[-10 -30 64 0 -35 5 37 -29 41 15 -11 4 -22 -27 -30 13 -30 -22 -11 62 31 -9 -12 20 5 15 -35 -28 4 31 -13 27 23 -36 -35 -19 8 3 8 -13 53 -24 -30 -6] : J574
[-23 18 -11 57 -26 -8 33 12 48 31 2 -2 6 2 -8 17 -21 -32 -21 2 -26 -25 34 2 12 44 -17 -18 14 21 16 19 -5 -1 -36 2 30 25 3 -23 36 -26 -13 -21] : J914
[-4 -24 82 -12 -35 21 27 -24 46 15 -9 11 -15 -16 -32 25 -42 -20 -6 75 31 -10 -2 25 22 28 -28 -22 15 27 -20 25 23 -33 -35 -26 10 -1 8 -21 53 -24 -18 -10] : J574
[-39 12 -45 34 -23 -9 38 9 48 30 -14 -14 16 5 -13 8 -18 -38 -2 -2 -28 -15 17 0 1 22 -28 -3 -6 8 8 24 -8 -32 -15 24 28 14 5 -24 42 6 -19 -17] : J476
[-13 -36 67 -13 -53 2 58 -34 67 9 -16 11 -12 -25 -18 24 -24 -21 1 53 13 -14 -15 10 14 16 -23 -8 -3 21 -14 20 28 -33 -44 -9 -4 -2 4 -24 48 -6 -38 13] : J772
[2 -26 66 1 -47 8 35 -23 44 21 -10 8 -1 -16 -41 20 -39 -25 -4 52 21 -4 -12 24 15 21 -19 -37 19 22 -21 25 23 -39 -31 -27 9 -17 2 -14 51 -17 -27 -10] : J409
[-23 -36 79 -16 -50 9 56 -39 61 9 -9 11 -16 -17 -15 35 -27 -24 -2 44 24 -25 -15 -5 13 24 -16 -17 7 23 -14 17 26 -33 -50 -18 -2 13 13 -23 44 -22 -30 19] : J615
[-26 11 -22 50 -21 2 24 16 35 20 -6 -10 14 7 -13 2 -27 -35 -15 7 -16 -11 21 3 16 36 -21 -13 8 19 14 26 -1 -8 -28 15 35 14 14 -39 35 -19 -16 -14] : J476
[3 -22 114 1 -31 20 30 -11 51 12 -8 8 -3 -8 -16 21 -46 -15 -5 83 23 -4 12 31 21 29 -20 -20 33 26 -32 21 20 -42 -35 -28 8 6 7 -11 64 -20 -15 -4] : J32
[2 -23 82 7 -39 14 30 -21 46 6 -7 9 -8 -21 -28 29 -53 -25 -11 65 21 0 -3 33 16 28 -23 -24 22 34 -21 29 30 -30 -34 -21 10 -5 4 -17 50 -29 -25 -3] : J247
[-24 10 -35 47 -36 -19 38 9 50 43 6 -3 6 -5 -21 14 -21 -34 -11 -12 -35 -24 25 -3 -4 29 -31 -13 -4 2 9 20 -9 -29 -25 17 25 10 13 -21 38 3 -27 -16] : J546
[-16 -40 64 -18 -57 -6 59 -34 73 10 -19 3 -20 -33 -21 29 -19 -24 -6 40 10 -11 -17 -1 9 18 -23 -11 0 22 -13 20 25 -34 -49 -6 -9 4 3 -20 38 -3 -40 15] : J772
[6 -22 92 1 -42 21 26 -17 33 13 -9 -3 0 -18 -36 16 -52 -17 -5 67 32 -13 -7 32 22 25 -31 -20 28 24 -29 25 23 -39 -30 -29 13 -6 1 -25 55 -16 -16 -6] : J435
[-25 15 -17 40 -35 -3 26 3 47 19 -3 -3 6 1 -19 12 -30 -32 -13 2 -25 -22 21 -17 12 29 -23 -18 16 23 10 20 -4 -17 -32 10 36 19 4 -31 27 -14 -11 -5] : J392
[-33 13 -34 46 -18 -5 38 11 54 35 -19 -5 11 5 -14 14 -12 -35 -9 -14 -39 -19 27 -1 0 38 -20 -8 -5 7 13 21 -7 -23 -36 25 28 31 15 -28 36 2 -28 -4] : J476
[4 -31 87 -14 -54 16 22 -19 49 -1 -16 6 -3 -18 -15 20 -43 -23 -8 74 23 -12 -5 23 35 28 -26 -28 27 28 -19 25 27 -21 -35 -25 5 -10 -3 -21 53 -22 -19 -3] : J772
[-2 -22 84 0 -39 24 27 -28 38 3 -6 6 -7 -14 -15 17 -56 -23 0 78 30 -8 9 36 15 19 -34 -32 19 31 -22 29 30 -31 -34 -31 13 -12 8 -24 64 -24 -15 -9] : J247
[-19 -31 82 -14 -47 0 57 -35 65 16 -3 12 -13 -13 -20 36 -31 -20 -2 51 21 -27 -14 6 16 22 -16 -3 5 15 -18 16 24 -28 -30 -21 3 3 14 -21 51 -17 -26 15] : J615
[-33 19 -18 59 -23 -7 36 28 45 28 2 -2 7 4 -8 -1 -17 -20 -9 -2 -31 -21 32 2 -2 31 -18 -15 9 15 13 17 -7 -29 -34 17 32 44 8 -25 51 0 -15 -1] : J32
[-2 -29 76 3 -51 3 59 -25 57 17 -6 0 -11 -29 -39 27 -34 -19 -10 47 20 -14 -28 8 11 22 -20 0 6 20 -25 19 23 -36 -30 -16 3 12 10 -23 40 -10 -33 13] : J435
[-34 10 -21 57 -30 -15 31 10 51 35 -11 -1 8 -2 -15 3 -20 -18 -8 -23 -39 -18 18 -10 -12 25 -30 -22 -3 3 10 14 -13 -26 -32 23 33 37 10 -32 41 -3 -27 0] : J173
[-14 -34 67 -14 -59 4 53 -29 67 11 -22 10 -12 -28 -18 27 -18 -27 -7 45 9 -17 -16 -1 12 24 -23 -17 4 23 -10 19 26 -36 -51 -5 -6 11 3 -20 44 -1 -38 15] : J772
[0 -32 76 -17 -48 16 26 -27 55 5 -16 3 -3 -12 -17 15 -41 -17 5 74 21 -5 6 32 30 24 -29 -25 21 26 -20 28 27 -31 -37 -31 1 -19 -3 -28 56 -21 -16 -11] : J772
[-20 -40 99 -23 -46 9 63 -18 64 18 -19 20 -10 -21 -20 38 -31 -21 -5 48 6 -5 -2 -1 14 10 -17 -15 10 13 -22 14 21 -24 -44 -17 5 18 19 -21 48 -10 -36 11] : J173
[-4 -19 82 -4 -34 12 37 -28 41 20 -12 -11 -15 -15 -26 19 -44 -18 -6 64 22 -11 0 36 22 28 -21 -30 12 20 -23 19 22 -23 -41 -27 11 1 7 -25 72 -22 -22 -8] : J914
[-33 10 -25 40 -25 -10 37 23 54 32 -13 -1 11 -6 3 12 -22 -26 -5 -12 -39 -26 32 -18 -5 30 -17 -17 1 17 8 19 -14 -30 -40 17 24 35 -2 -24 37 4 -13 4] : J32
[6 -27 75 -13 -38 -3 32 -23 54 12 -22 -3 -4 -9 -35 24 -39 -27 -5 66 15 -7 -15 35 20 23 -17 -6 13 21 -30 29 26 -31 -20 -18 8 -17 4 -21 48 -20 -29 0] : J476
[11 -24 95 5 -47 18 15 -38 40 7 -3 -9 3 -11 -17 12 -63 -27 -2 82 35 -16 -12 29 29 27 -24 -37 20 33 -26 30 33 -27 -30 -33 7 -16 3 -13 60 -29 -5 -8] : J914
[5 -37 94 -6 -50 19 27 -22 43 10 -11 6 2 -14 -18 21 -51 -25 -10 66 25 0 -10 14 23 18 -29 -34 25 27 -25 24 20 -31 -35 -25 12 0 10 -22 53 -21 -24 -4] : J173
[2 -21 73 3 -37 6 38 -27 51 28 -9 -7 -10 -20 -32 23 -41 -25 -10 56 16 -10 -1 38 14 27 -21 -27 14 22 -26 21 19 -27 -32 -22 11 -2 4 -13 67 -21 -26 -14] : J914
[-12 -33 90 -14 -44 14 61 -25 65 7 -7 26 -12 -14 -12 43 -39 -23 -10 67 12 -17 7 14 12 23 -14 -9 4 24 -18 18 33 -24 -40 -26 3 4 16 -31 50 -24 -23 11] : J247
[-31 16 -35 51 -35 -15 31 9 41 33 12 -8 6 3 -18 7 -23 -28 -10 -5 -26 -23 25 -6 -4 26 -38 -20 -1 4 12 18 -12 -30 -26 21 26 12 8 -17 41 0 -21 -22] : J546
[-39 10 -36 41 -30 -11 35 0 59 38 -1 -2 13 7 -14 15 -20 -28 2 -19 -30 -28 19 -7 0 33 -21 -14 3 7 11 22 -5 -29 -23 5 26 24 8 -20 39 -9 -14 -7] : J615
[-21 -2 5 49 -38 12 6 4 42 8 7 -2 26 0 3 8 -47 -37 -14 19 -8 -9 22 -17 16 28 -33 -24 16 24 8 22 -2 -25 -27 14 29 18 8 -26 28 -9 -1 -11] : J173
[15 -25 83 6 -37 -5 36 -27 49 21 4 7 -7 -14 -33 25 -39 -19 -12 62 25 -12 -20 44 20 31 -19 -11 18 20 -27 24 17 -22 -16 -24 11 -4 8 -10 56 -33 -32 -2] : J615
[5 -28 95 -4 -26 20 25 -20 54 21 3 18 -5 -16 -36 31 -43 -22 -14 79 30 0 -1 31 21 31 -23 -21 17 26 -23 24 22 -26 -30 -21 8 4 17 -9 47 -28 -18 -17] : J574
[-32 16 -30 47 -29 -21 49 22 53 43 -7 6 11 -3 -21 2 -6 -28 -4 -10 -37 -20 29 6 -12 24 -28 -19 -4 1 9 18 -15 -17 -28 13 26 31 9 -17 46 3 -35 -18] : J334
[-29 0 -28 54 -44 -6 14 -6 52 16 -2 -15 14 -4 -10 1 -29 -32 -7 -7 -17 -16 17 -11 9 31 -34 -24 9 24 15 25 4 -28 -39 15 26 1 3 -38 30 -6 -17 -10] : J772
[-40 10 -50 37 -24 -3 40 8 54 21 -8 8 15 -2 2 15 -25 -28 3 0 -41 -20 40 1 -6 25 -25 -17 -13 16 10 22 -2 -27 -22 10 20 18 -4 -30 43 -4 -2 -13] : J247
[-30 4 -34 43 -15 0 20 9 45 25 7 2 5 -5 -18 11 -27 -31 -16 1 -21 -14 30 2 4 32 -25 -20 -7 17 12 20 -5 -19 -33 19 32 26 11 -29 34 -10 -12 -15] : J574
[11 -27 77 11 -50 -5 28 -25 43 14 5 -2 -11 -14 -42 22 -42 -21 -22 61 19 -13 -22 23 11 27 -28 -31 9 16 -22 14 21 -36 -30 -10 12 -5 15 -21 60 -26 -39 -2] : J546
[-5 -23 70 5 -41 10 36 -28 44 7 -10 1 -16 -22 -24 22 -44 -23 -10 59 17 -3 -7 27 6 25 -28 -27 9 24 -21 22 25 -36 -38 -17 12 4 10 -26 59 -22 -31 4] : J247
[-13 -31 76 -4 -46 -9 66 -30 67 20 -3 14 -25 -18 -38 39 -17 -19 -11 45 2 -14 -8 11 3 19 -17 -11 -9 6 -17 7 26 -35 -47 -7 1 14 25 -17 54 -15 -52 11] : J546
[-23 10 -23 60 -39 -20 30 12 48 30 11 -4 -5 -3 -27 12 -13 -29 -24 -10 -29 -22 19 -9 -4 35 -29 -22 2 5 18 13 -8 -19 -41 22 29 25 17 -24 35 -15 -33 -11] : J546
[-28 10 -29 49 -26 0 34 -2 54 34 3 -8 14 -1 -1 17 -31 -34 -10 -15 -33 -23 31 -8 4 37 -17 -23 -2 15 2 16 -9 -8 -36 14 28 21 6 -25 34 -14 -13 -15] : J914
[-45 15 -45 46 -37 -18 39 3 37 22 -13 -6 5 -8 -8 1 -13 -32 -7 -21 -28 -28 16 -28 -5 23 -29 -36 -1 16 19 19 -7 -25 -36 6 29 11 -2 -26 24 2 -19 -6] : J409
[13 -27 88 4 -42 9 30 -23 48 12 -6 -1 -3 -14 -40 21 -49 -14 -2 65 26 -10 -10 35 23 23 -20 -11 20 23 -31 29 30 -31 -24 -34 7 -3 5 -21 52 -21 -16 1] : J435
[-46 14 -42 43 -15 -4 29 13 50 44 -6 1 1 -5 -24 7 -14 -27 -4 -11 -30 -22 33 -7 -7 27 -34 -16 -11 4 18 19 -11 -25 -32 18 34 29 14 -28 46 3 -13 -19] : J574
[-22 -36 66 -26 -46 3 60 -32 64 15 -18 14 -25 -25 -28 39 -30 -26 -8 54 19 -23 -9 -9 16 16 -25 -5 -2 30 -15 24 28 -30 -39 -25 2 -5 6 -28 38 -11 -25 6] : J574
[-18 7 -25 57 -36 0 13 6 41 12 2 -14 6 -6 -26 2 -39 -28 -11 0 -13 -22 22 1 9 33 -28 -8 13 21 6 25 2 -26 -30 6 33 14 -6 -38 33 -16 -7 -6] : J435
[-31 17 -23 46 -29 -20 43 19 59 37 -1 -2 15 4 -2 10 -23 -26 -2 -3 -35 -25 27 -11 -7 26 -22 -1 6 13 3 22 -12 -39 -16 11 27 23 0 -16 38 6 -11 -6] : J32
[3 -19 91 11 -30 5 28 -24 43 11 -1 6 -4 -13 -42 20 -43 -16 -5 64 25 8 -7 41 21 25 -16 -29 17 12 -25 18 23 -31 -28 -23 12 -9 13 -5 53 -23 -28 -9] : J409
[-17 -33 74 -16 -56 6 57 -30 54 10 -15 13 -15 -21 -29 31 -26 -30 -10 42 19 -19 -11 -8 14 19 -16 -27 9 22 -12 17 27 -33 -52 -22 1 -2 7 -23 37 -6 -30 12] : J409
[-3 -25 67 9 -36 2 27 -33 46 14 2 -1 -5 -9 -35 25 -41 -19 -5 69 32 -10 -15 35 21 20 -20 -11 19 26 -24 27 26 -33 -16 -24 14 -16 6 -22 66 -27 -22 -3] : J615
[12 -20 94 5 -35 9 33 -34 51 19 -7 -8 -9 -14 -30 28 -48 -22 -12 74 24 -6 -8 43 26 35 -21 -18 15 20 -33 20 22 -26 -24 -26 9 -4 7 -12 68 -25 -23 -12] : J914
[-24 12 -27 63 -39 -22 24 6 40 21 11 -10 2 0 -23 7 -24 -27 -19 -10 -25 -22 17 -9 4 34 -34 -20 2 9 9 16 -6 -18 -26 21 28 7 7 -32 32 -13 -22 -13] : J546
[-26 6 -12 61 -33 -10 36 17 57 46 5 2 15 -7 -22 14 -24 -28 -17 -14 -30 -8 9 -9 -8 25 -27 -12 2 1 11 15 -13 -25 -17 29 33 40 21 -13 42 4 -28 -9] : J173
[-32 6 -36 52 -44 -9 30 5 48 15 -2 -8 9 -2 -13 2 -26 -37 -12 -15 -22 -17 26 -19 1 31 -29 -23 4 19 8 22 -7 -19 -36 16 23 20 0 -31 26 -2 -21 -9] : J334
[-33 11 -35 33 -34 -18 37 8 66 30 -12 -1 12 -6 -7 8 -11 -23 4 -11 -40 -18 20 -4 2 32 -26 -8 -6 1 11 20 -8 -20 -23 18 17 22 0 -22 32 4 -17 -9] : J772
[-22 4 -7 44 -38 -4 20 14 44 12 11 3 15 2 -14 12 -39 -27 -18 -1 -18 -9 15 -7 11 29 -19 -13 14 19 9 19 -4 -14 -30 21 35 25 4 -34 23 -21 -21 -6] : J173
[-34 14 -26 58 -32 -5 26 -1 50 25 5 1 2 -2 -13 10 -35 -31 -8 -4 -26 -10 34 -2 -7 33 -31 -13 10 17 5 22 3 -23 -29 5 35 6 6 -35 32 -16 -7 -12] : J247
[6 -20 89 -9 -38 18 41 -26 54 22 -10 11 -2 -14 -35 28 -38 -25 -1 78 22 -1 -1 31 22 17 -25 -18 28 26 -26 25 18 -36 -25 -25 11 -3 12 -7 55 -21 -26 -17] : J392
[-27 12 -25 53 -27 -2 18 2 38 24 -1 -21 9 -1 -8 9 -43 -34 -17 -3 -22 -23 31 -2 15 38 -24 -26 10 23 8 22 -3 -13 -35 6 34 4 -4 -34 39 -19 -7 -18] : J914
[-25 6 -28 49 -43 -11 27 2 42 22 9 -10 2 -5 -13 14 -26 -33 -17 -8 -22 -22 16 -17 -2 31 -35 -28 2 13 12 17 -10 -30 -38 25 21 15 5 -16 29 -4 -27 -12] : J546
[-30 20 -32 35 -31 -9 43 6 56 41 -12 -2 6 1 -34 14 -15 -32 1 -10 -38 -20 17 -2 1 22 -23 -9 6 8 8 21 -5 -32 -25 13 34 29 10 -20 43 4 -26 -9] : J392
[-16 -23 76 -24 -47 0 62 -35 59 14 -26 7 -21 -22 -40 34 -28 -23 -1 54 16 -19 -15 5 15 9 -22 -7 10 29 -19 19 26 -43 -38 -17 9 0 2 -24 51 -10 -36 11] : J392
[-14 -26 89 -21 -46 16 64 -24 62 17 -18 14 -13 -21 -40 42 -27 -26 -6 55 17 -10 -15 -1 22 15 -15 -12 15 25 -16 17 24 -31 -44 -10 5 16 16 -17 49 -12 -36 7] : J392
[-29 9 -23 33 -29 -10 40 24 56 37 -2 14 16 -3 -13 18 -14 -26 -8 -14 -40 -15 26 0 -3 25 -17 -11 -4 1 11 12 -14 -17 -25 26 29 48 10 -23 40 4 -21 -7] : J173
[-24 9 -30 29 -38 -8 39 15 42 19 -12 2 16 -7 -7 7 -24 -40 -10 -2 -25 -25 17 -13 6 31 -25 -28 -2 20 8 25 -9 -13 -36 17 18 33 -4 -20 31 9 -23 -5] : J334
[-43 11 -47 32 -17 -13 37 3 56 38 -1 2 15 5 -10 14 -22 -23 10 -21 -34 -30 27 3 -2 25 -18 -12 -11 3 11 18 -10 -23 -25 13 29 24 6 -25 48 -7 -14 -6] : J615
[-17 -31 72 -19 -29 11 70 -25 65 14 -24 13 -10 -5 -20 37 -26 -23 0 55 8 -9 2 20 18 20 -8 5 -4 17 -18 20 28 -29 -41 -15 1 7 18 -28 48 -20 -40 10] : J476
[-6 -24 68 -14 -35 15 37 -23 41 13 -26 1 -2 -3 -14 16 -35 -27 1 70 19 -12 6 33 17 21 -27 -19 14 24 -22 26 20 -39 -35 -24 10 -15 5 -29 57 -22 -27 -7] : J476
[-11 -32 92 -22 -47 12 61 -37 63 8 -14 11 -13 -19 -25 39 -32 -30 -8 66 17 -14 -12 -7 21 13 -16 -11 11 28 -18 17 28 -32 -43 -20 6 8 19 -21 41 -15 -31 14] : J392
[7 -27 89 13 -47 17 32 -20 39 17 13 5 -5 -17 -34 21 -45 -27 -16 76 32 -1 -7 28 20 24 -31 -30 21 22 -17 23 25 -35 -30 -15 6 -7 20 -3 58 -21 -30 -17] : J546
[3 -29 77 2 -49 8 22 -32 46 0 -9 -5 -2 -22 -22 10 -44 -23 -4 75 35 -1 -20 27 23 21 -34 -27 17 33 -17 28 28 -38 -27 -16 4 -14 -1 -13 56 -17 -24 -8] : J772
[-36 3 -34 41 -42 -22 28 8 44 21 -13 -6 7 -4 -10 3 -23 -32 -10 -12 -31 -21 18 -16 -3 16 -34 -20 5 19 12 21 -5 -31 -27 10 33 16 -6 -36 34 -3 -18 -5] : J173
[-4 -29 81 -13 -37 27 27 -19 49 19 -2 11 -12 -14 -34 24 -41 -23 -6 73 34 -5 -2 22 23 24 -25 -25 14 22 -14 25 24 -26 -37 -23 9 8 19 -17 58 -21 -14 -14] : J574
[1 -23 81 1 -31 8 33 -13 43 18 -16 -1 0 -12 -33 19 -32 -28 -12 63 22 0 -15 37 16 26 -20 -18 14 19 -20 23 20 -35 -29 -3 9 6 15 -12 57 -17 -34 -4] : J476
[-26 20 -27 26 -24 -7 45 6 57 36 -8 2 3 -2 -28 20 -14 -30 2 -5 -32 -17 24 5 4 24 -18 -6 -2 7 10 18 -9 -24 -28 19 30 41 10 -17 45 6 -22 -8] : J392
[-26 10 -46 35 -32 -22 51 20 51 30 -11 4 15 -7 -11 10 -12 -33 -5 -10 -33 -22 28 -2 1 26 -23 -17 -12 13 10 22 -14 -11 -22 15 15 27 -3 -23 37 9 -20 -16] : J334
[-7 -31 74 -6 -51 -10 66 -21 65 9 -8 10 -15 -22 -37 28 -20 -29 -15 57 13 -6 -14 14 9 20 -17 -9 -1 18 -21 16 22 -28 -33 -10 -4 17 9 -14 49 -3 -44 7] : J334
[10 -27 87 9 -47 7 17 -29 56 7 -8 3 4 -24 -28 18 -37 -25 -9 76 26 4 -24 33 20 32 -31 -22 22 25 -25 22 23 -45 -23 -6 2 -5 0 -3 52 -19 -31 -9] : J772
[-20 3 -24 48 -28 1 20 8 71 22 7 3 22 -3 -15 14 -25 -31 -8 1 -30 -5 27 4 11 37 -22 -10 5 12 10 22 -4 -17 -27 26 20 21 4 -17 30 -9 -15 -20] : J772
[-6 -22 79 18 -28 19 23 -25 37 -2 -1 1 -8 -17 -21 13 -53 -19 -6 76 27 9 8 43 11 20 -30 -35 18 31 -18 26 30 -34 -33 -24 14 -5 13 -19 63 -35 -20 -10] : J247
[-17 -30 106 -9 -40 17 60 -13 64 13 -12 19 -6 -17 -10 31 -33 -24 -8 65 12 -15 1 -3 14 24 -9 -11 17 27 -21 16 28 -42 -50 -17 0 27 15 -16 50 -8 -24 21] : J32
[-28 9 -30 57 -24 -13 23 6 63 31 -4 -5 12 -8 -21 3 -10 -23 -5 -14 -36 -10 20 7 -3 33 -30 -19 -6 4 12 16 -8 -20 -32 30 25 30 9 -22 44 0 -27 -13] : J772
[-18 -28 84 -7 -49 8 63 -23 50 20 -5 14 -19 -22 -32 34 -25 -24 -11 45 15 -17 -13 -1 9 21 -23 -24 2 14 -12 12 25 -32 -55 -4 1 17 23 -17 53 -8 -46 9] : J546
[-38 13 -23 41 -28 -8 43 17 40 41 2 1 4 3 -13 9 -17 -29 -11 -11 -39 -28 36 -12 -1 29 -29 -31 1 2 18 16 -6 -16 -45 9 29 29 22 -24 40 1 -25 -11] : J546
[-32 17 -39 46 -21 -6 34 21 58 37 -2 4 20 -12 -13 5 -1 -27 -1 -12 -41 -7 21 12 -3 34 -22 -18 -10 -5 17 13 -13 -19 -26 39 21 53 14 -9 48 14 -24 -13] : J772
[-18 9 -31 59 -42 -12 25 9 45 31 -3 -13 0 -9 -35 9 -26 -22 -14 -26 -21 -23 11 -6 1 36 -27 -8 9 16 8 21 -8 -24 -37 12 29 19 -5 -40 28 -9 -17 -4] : J435
[1 -26 96 2 -40 4 22 -17 35 7 -15 -5 -10 -21 -36 15 -44 -16 -16 53 22 6 -23 23 15 22 -27 -35 20 18 -25 16 17 -30 -35 -8 18 21 10 -21 59 -20 -36 5] : J173
[-25 9 -19 67 -34 -17 25 -7 58 35 12 0 15 -1 -17 17 -30 -30 -10 -18 -20 -25 6 -8 0 39 -22 -8 8 14 5 20 -6 -24 -18 15 29 10 10 -18 25 -19 -20 -4] : J615
[-2 -26 73 9 -47 11 31 -31 43 6 -6 2 -5 -15 -37 22 -39 -26 -12 59 28 -2 -13 19 19 25 -22 -36 17 27 -18 19 26 -41 -34 -25 10 -11 6 -15 49 -19 -26 -7] : J409
[3 -24 81 4 -37 14 40 -27 50 17 -5 15 0 -12 -30 28 -39 -23 -3 64 20 1 1 33 19 24 -17 -27 17 17 -25 21 22 -36 -26 -33 10 -14 11 -6 50 -24 -28 -14] : J409
